Here is a tiny trained network, its code and every weight. The questions are about switching its units off for an input and a target symbol, where a switched-off unit gives its printed mean instead of its output.

import numpy as np


def w(rows, s, z=0):
    codes = np.array(rows[::2]) - 128.0
    scale = np.full(codes.shape[1], s)
    scale[-1] = z or s
    return codes * scale


def f(y):
    return y / 2 * (1 + np.tanh(0.7978845608 * (y + 0.044715 * y**3)))


def softmax(a):
    e = np.exp(a - a.max(-1, keepdims=True))
    return e / e.sum(-1, keepdims=True)


def log_softmax(a):
    a = a - a.max(-1, keepdims=True)
    return a - np.log(np.exp(a).sum(-1, keepdims=True))


def net(x, mask):
    ids = ['αβδζηλμξφψω'.index(c) for c in x.split()]
    T = len(ids)
    res = E[ids] + P[:T]
    u = 0
    for l in range(2):
        q, k, v = (res @ M[l].T for M in (Q, K, V))
        z = softmax(np.where(np.tri(T) > 0, q @ k.T / 3**0.5, -1e9)) @ v
        res = res + np.where(mask[u], z, O[l][:, -1]) @ O[l][:, :-1]
        u += 1
        y = f(res @ A[l][:, :-1].T + A[l][:, -1])
        res = res + np.where(mask[u : u + 4], y, B[l][:, -1]) @ B[l][:, :-1]
        u += 4
    return log_softmax(res[-1] @ U[:, :-1].T + U[:, -1])


Q, K, V, O, A, B = {}, {}, {}, {}, {}, {}
E = w([
[21,193,251,118],'α',
[56,178,56,72],'β',
[91,100,59,117],'δ',
[188,136,222,3],'ζ',
[90,114,198,123],'η',
[43,162,139,79],'λ',
[77,67,124,134],'μ',
[139,61,252,149],'ξ',
[212,154,149,163],'φ',
[240,228,53,242],'ψ',
[217,123,113,174],'ω',
],0.015)
P = w([
[142,1,58,123],'0',
[127,140,106,179],'1',
[124,146,121,161],'2',
[128,149,118,162],'3',
[129,152,121,158],'4',
[136,149,107,176],'5',
[141,150,114,171],'6',
[140,152,112,170],'7',
[147,153,107,176],'8',
[146,149,103,180],'9',
[161,148,107,188],'10',
[158,153,104,185],'11',
[164,148,112,179],'12',
[168,153,89,195],'13',
],0.0092)
Q[0] = w([
[113,161,163,153],'0.h1',
[133,141,91,136],'0.h1',
[108,99,137,6],'0.h1',
],0.014)
K[0] = w([
[173,122,151,72],'0.h1',
[88,111,107,56],'0.h1',
[123,254,160,177],'0.h1',
],0.009)
V[0] = w([
[130,162,227,253],'0.h1',
[156,72,133,21],'0.h1',
[255,176,167,194],'0.h1',
],0.0053)
O[0] = w([
[62,135,99,254,159],'0.h1',
[81,64,170,154,74],'0.h1',
[122,76,76,198,253],'0.h1',
],0.0094,0.0017)
A[0] = w([
[190,149,114,131,253],'0.n1',
[122,116,28,106,182],'0.n2',
[65,41,71,144,195],'0.n3',
[88,76,248,49,36],'0.n4',
],0.011,0.0036)
B[0] = w([
[125,205,67,162,254],'0.n1',
[170,164,205,102,179],'0.n2',
[223,64,183,3,169],'0.n3',
[128,121,57,178,141],'0.n4',
],0.011,0.0085)
Q[1] = w([
[183,113,6,225],'1.h1',
[63,55,220,166],'1.h1',
[203,113,107,150],'1.h1',
],0.011)
K[1] = w([
[167,55,2,137],'1.h1',
[54,139,243,166],'1.h1',
[233,73,120,86],'1.h1',
],0.0069)
V[1] = w([
[182,156,254,168],'1.h1',
[92,44,91,236],'1.h1',
[187,45,234,54],'1.h1',
],0.0084)
O[1] = w([
[62,88,5,134,205],'1.h1',
[144,133,179,181,20],'1.h1',
[216,85,121,117,254],'1.h1',
],0.013,0.0043)
A[1] = w([
[159,76,131,215,12],'1.n1',
[229,255,199,190,254],'1.n2',
[132,212,183,69,65],'1.n3',
[167,147,40,33,40],'1.n4',
],0.0078,0.0035)
B[1] = w([
[123,104,218,247,160],'1.n1',
[62,33,145,72,255],'1.n2',
[175,238,201,189,145],'1.n3',
[169,255,129,176,211],'1.n4',
],0.0097,0.016)
U = w([
[46,152,156,206,48],'α',
[147,224,178,168,72],'β',
[170,172,89,65,96],'δ',
[121,104,193,149,81],'ζ',
[95,30,93,103,244],'η',
[70,150,156,2,180],'λ',
[172,77,118,24,150],'μ',
[147,98,146,242,81],'ξ',
[144,91,68,181,108],'φ',
[96,144,24,137,165],'ψ',
[180,174,126,233,119],'ω',
],0.0083,0.011)

Each question gives the input, a string of symbols that net reads in full, and the target symbol t.
The units are the heads (3 rows each of Q, K, V and O) and the neurons (one row each of A and B). Each row of codes is followed by its name. A weight is (code - 128) times the scale printed after its matrix; where a second scale follows, it is the last column's (O, A, B and U).
mask holds one flag per unit, layer by layer, with each layer's heads first. A switched-off unit (its flag False) gives its mean, the last column of its rows in O or B, instead of its output. The means were averaged over made-up inputs and are rounded, as every weight is.
A unit's drop is (log p(t) with every unit on - log p(t) with that unit switched off) / (log p(t) with every unit on - log p(t) with every unit switched off).
The circuit of an input: a set's keep is (log p(t) with only the set's units on - log p(t) with every unit switched off) / (log p(t) with every unit on - log p(t) with every unit switched off). Starting from all 10 units, units are removed one at a time, each time the one whose removal leaves the highest keep (on an exact tie, the one counted first), for as long as the keep stays at least 0.8.
circuit, biggest first: the units of the circuit, biggest drop first
unit that matters most: the unit with the biggest drop
top k neurons: the k neurons with the biggest drops, biggest first
top k neurons in layer l: the k neurons of layer l with the biggest drops, biggest first
input μ ψ ψ δ ω, target μ: circuit, biggest first	[0.n3 1.h1]
input α ω ψ ω, target α: circuit, biggest first	[1.h1 0.n3]
input ω μ β ψ ψ λ η ω ψ α, target α: circuit, biggest first	[1.h1 0.n3]
input α μ η ω α ω ψ ψ β ω ψ, target α: circuit, biggest first	[1.h1 0.n1]
input ω μ ψ λ ψ ω ζ, target ω: circuit, biggest first	[0.n3 1.h1 0.h1 1.n4]
input α ζ λ ψ ψ ω, target α: circuit, biggest first	[1.h1]
input δ μ φ, target δ: circuit, biggest first	[0.h1 1.n4 1.h1]
input ψ δ ψ μ ψ ψ η ξ ω ω ω, target ψ: circuit, biggest first	[0.n2 1.h1 0.h1 0.n3]
input ψ ψ ω ω ζ η ψ η η β, target β: top 2 neurons in layer 1	[1.n2 1.n3]
input ψ ψ ω λ α ξ, target ξ: top 3 neurons	[1.n2 0.n1 0.n2]
input ψ μ ψ ψ φ ζ, target ψ: circuit, biggest first	[0.n2 1.h1 0.h1]
input ξ α ω ω η ψ η δ, target δ: top 4 neurons	[0.n3 1.n4 1.n2 0.n2]
input μ ψ ψ ζ η μ α ψ ζ η ω, target μ: top 2 neurons	[0.n4 1.n2]
input ξ ψ ω ω, target ξ: top 2 neurons	[1.n1 0.n3]
input η ξ ω ψ η ω ξ μ ω, target η: unit that matters most	1.n2
input ω λ η ξ μ ζ, target ω: top 2 neurons in layer 1	[1.n4 1.n2]
input ξ μ ω, target ξ: top 4 neurons	[1.n1 0.n4 0.n3 0.n1]
input η ω ψ δ η ψ ψ η ψ η λ ψ μ ζ, target η: top 2 neurons	[0.n4 0.n3]
input ζ ψ ψ ζ ψ β, target β: top 2 neurons in layer 0	[0.n2 0.n1]
input ξ ψ ξ ψ ω ψ ψ η ψ ψ, target ξ: top 2 neurons	[0.n4 1.n1]
input ψ φ ω α δ, target δ: unit that matters most	0.n3
input ζ λ ψ ψ ψ λ ψ ξ, target ξ: top 4 neurons	[0.n1 1.n2 1.n1 0.n4]
input β λ μ ψ β ω α ψ ψ μ, target λ: circuit, biggest first	[0.h1 1.h1 0.n4]
input δ ζ μ ψ μ ψ α ψ ψ ω, target δ: top 2 neurons	[0.n2 1.n4]
input ζ η η η ω β ζ ξ ω η φ, target ζ: top 2 neurons	[1.n2 0.n4]
input η ψ ω, target η: top 2 neurons in layer 0	[0.n4 0.n3]
input ψ η λ η ψ ω ω ψ ω ζ λ ψ ψ α, target α: unit that matters most	1.h1
input β ψ ψ ω δ ζ ψ μ φ ψ ω, target β: top 3 neurons in layer 1	[1.n3 1.n4 1.n2]
input ψ ω ω ζ λ ψ ξ λ ψ, target ψ: top 3 neurons in layer 0	[0.n2 0.n1 0.n3]
input η ζ η ω ψ δ ω ζ ω β ψ η ζ, target η: top 2 neurons	[0.n4 1.n2]
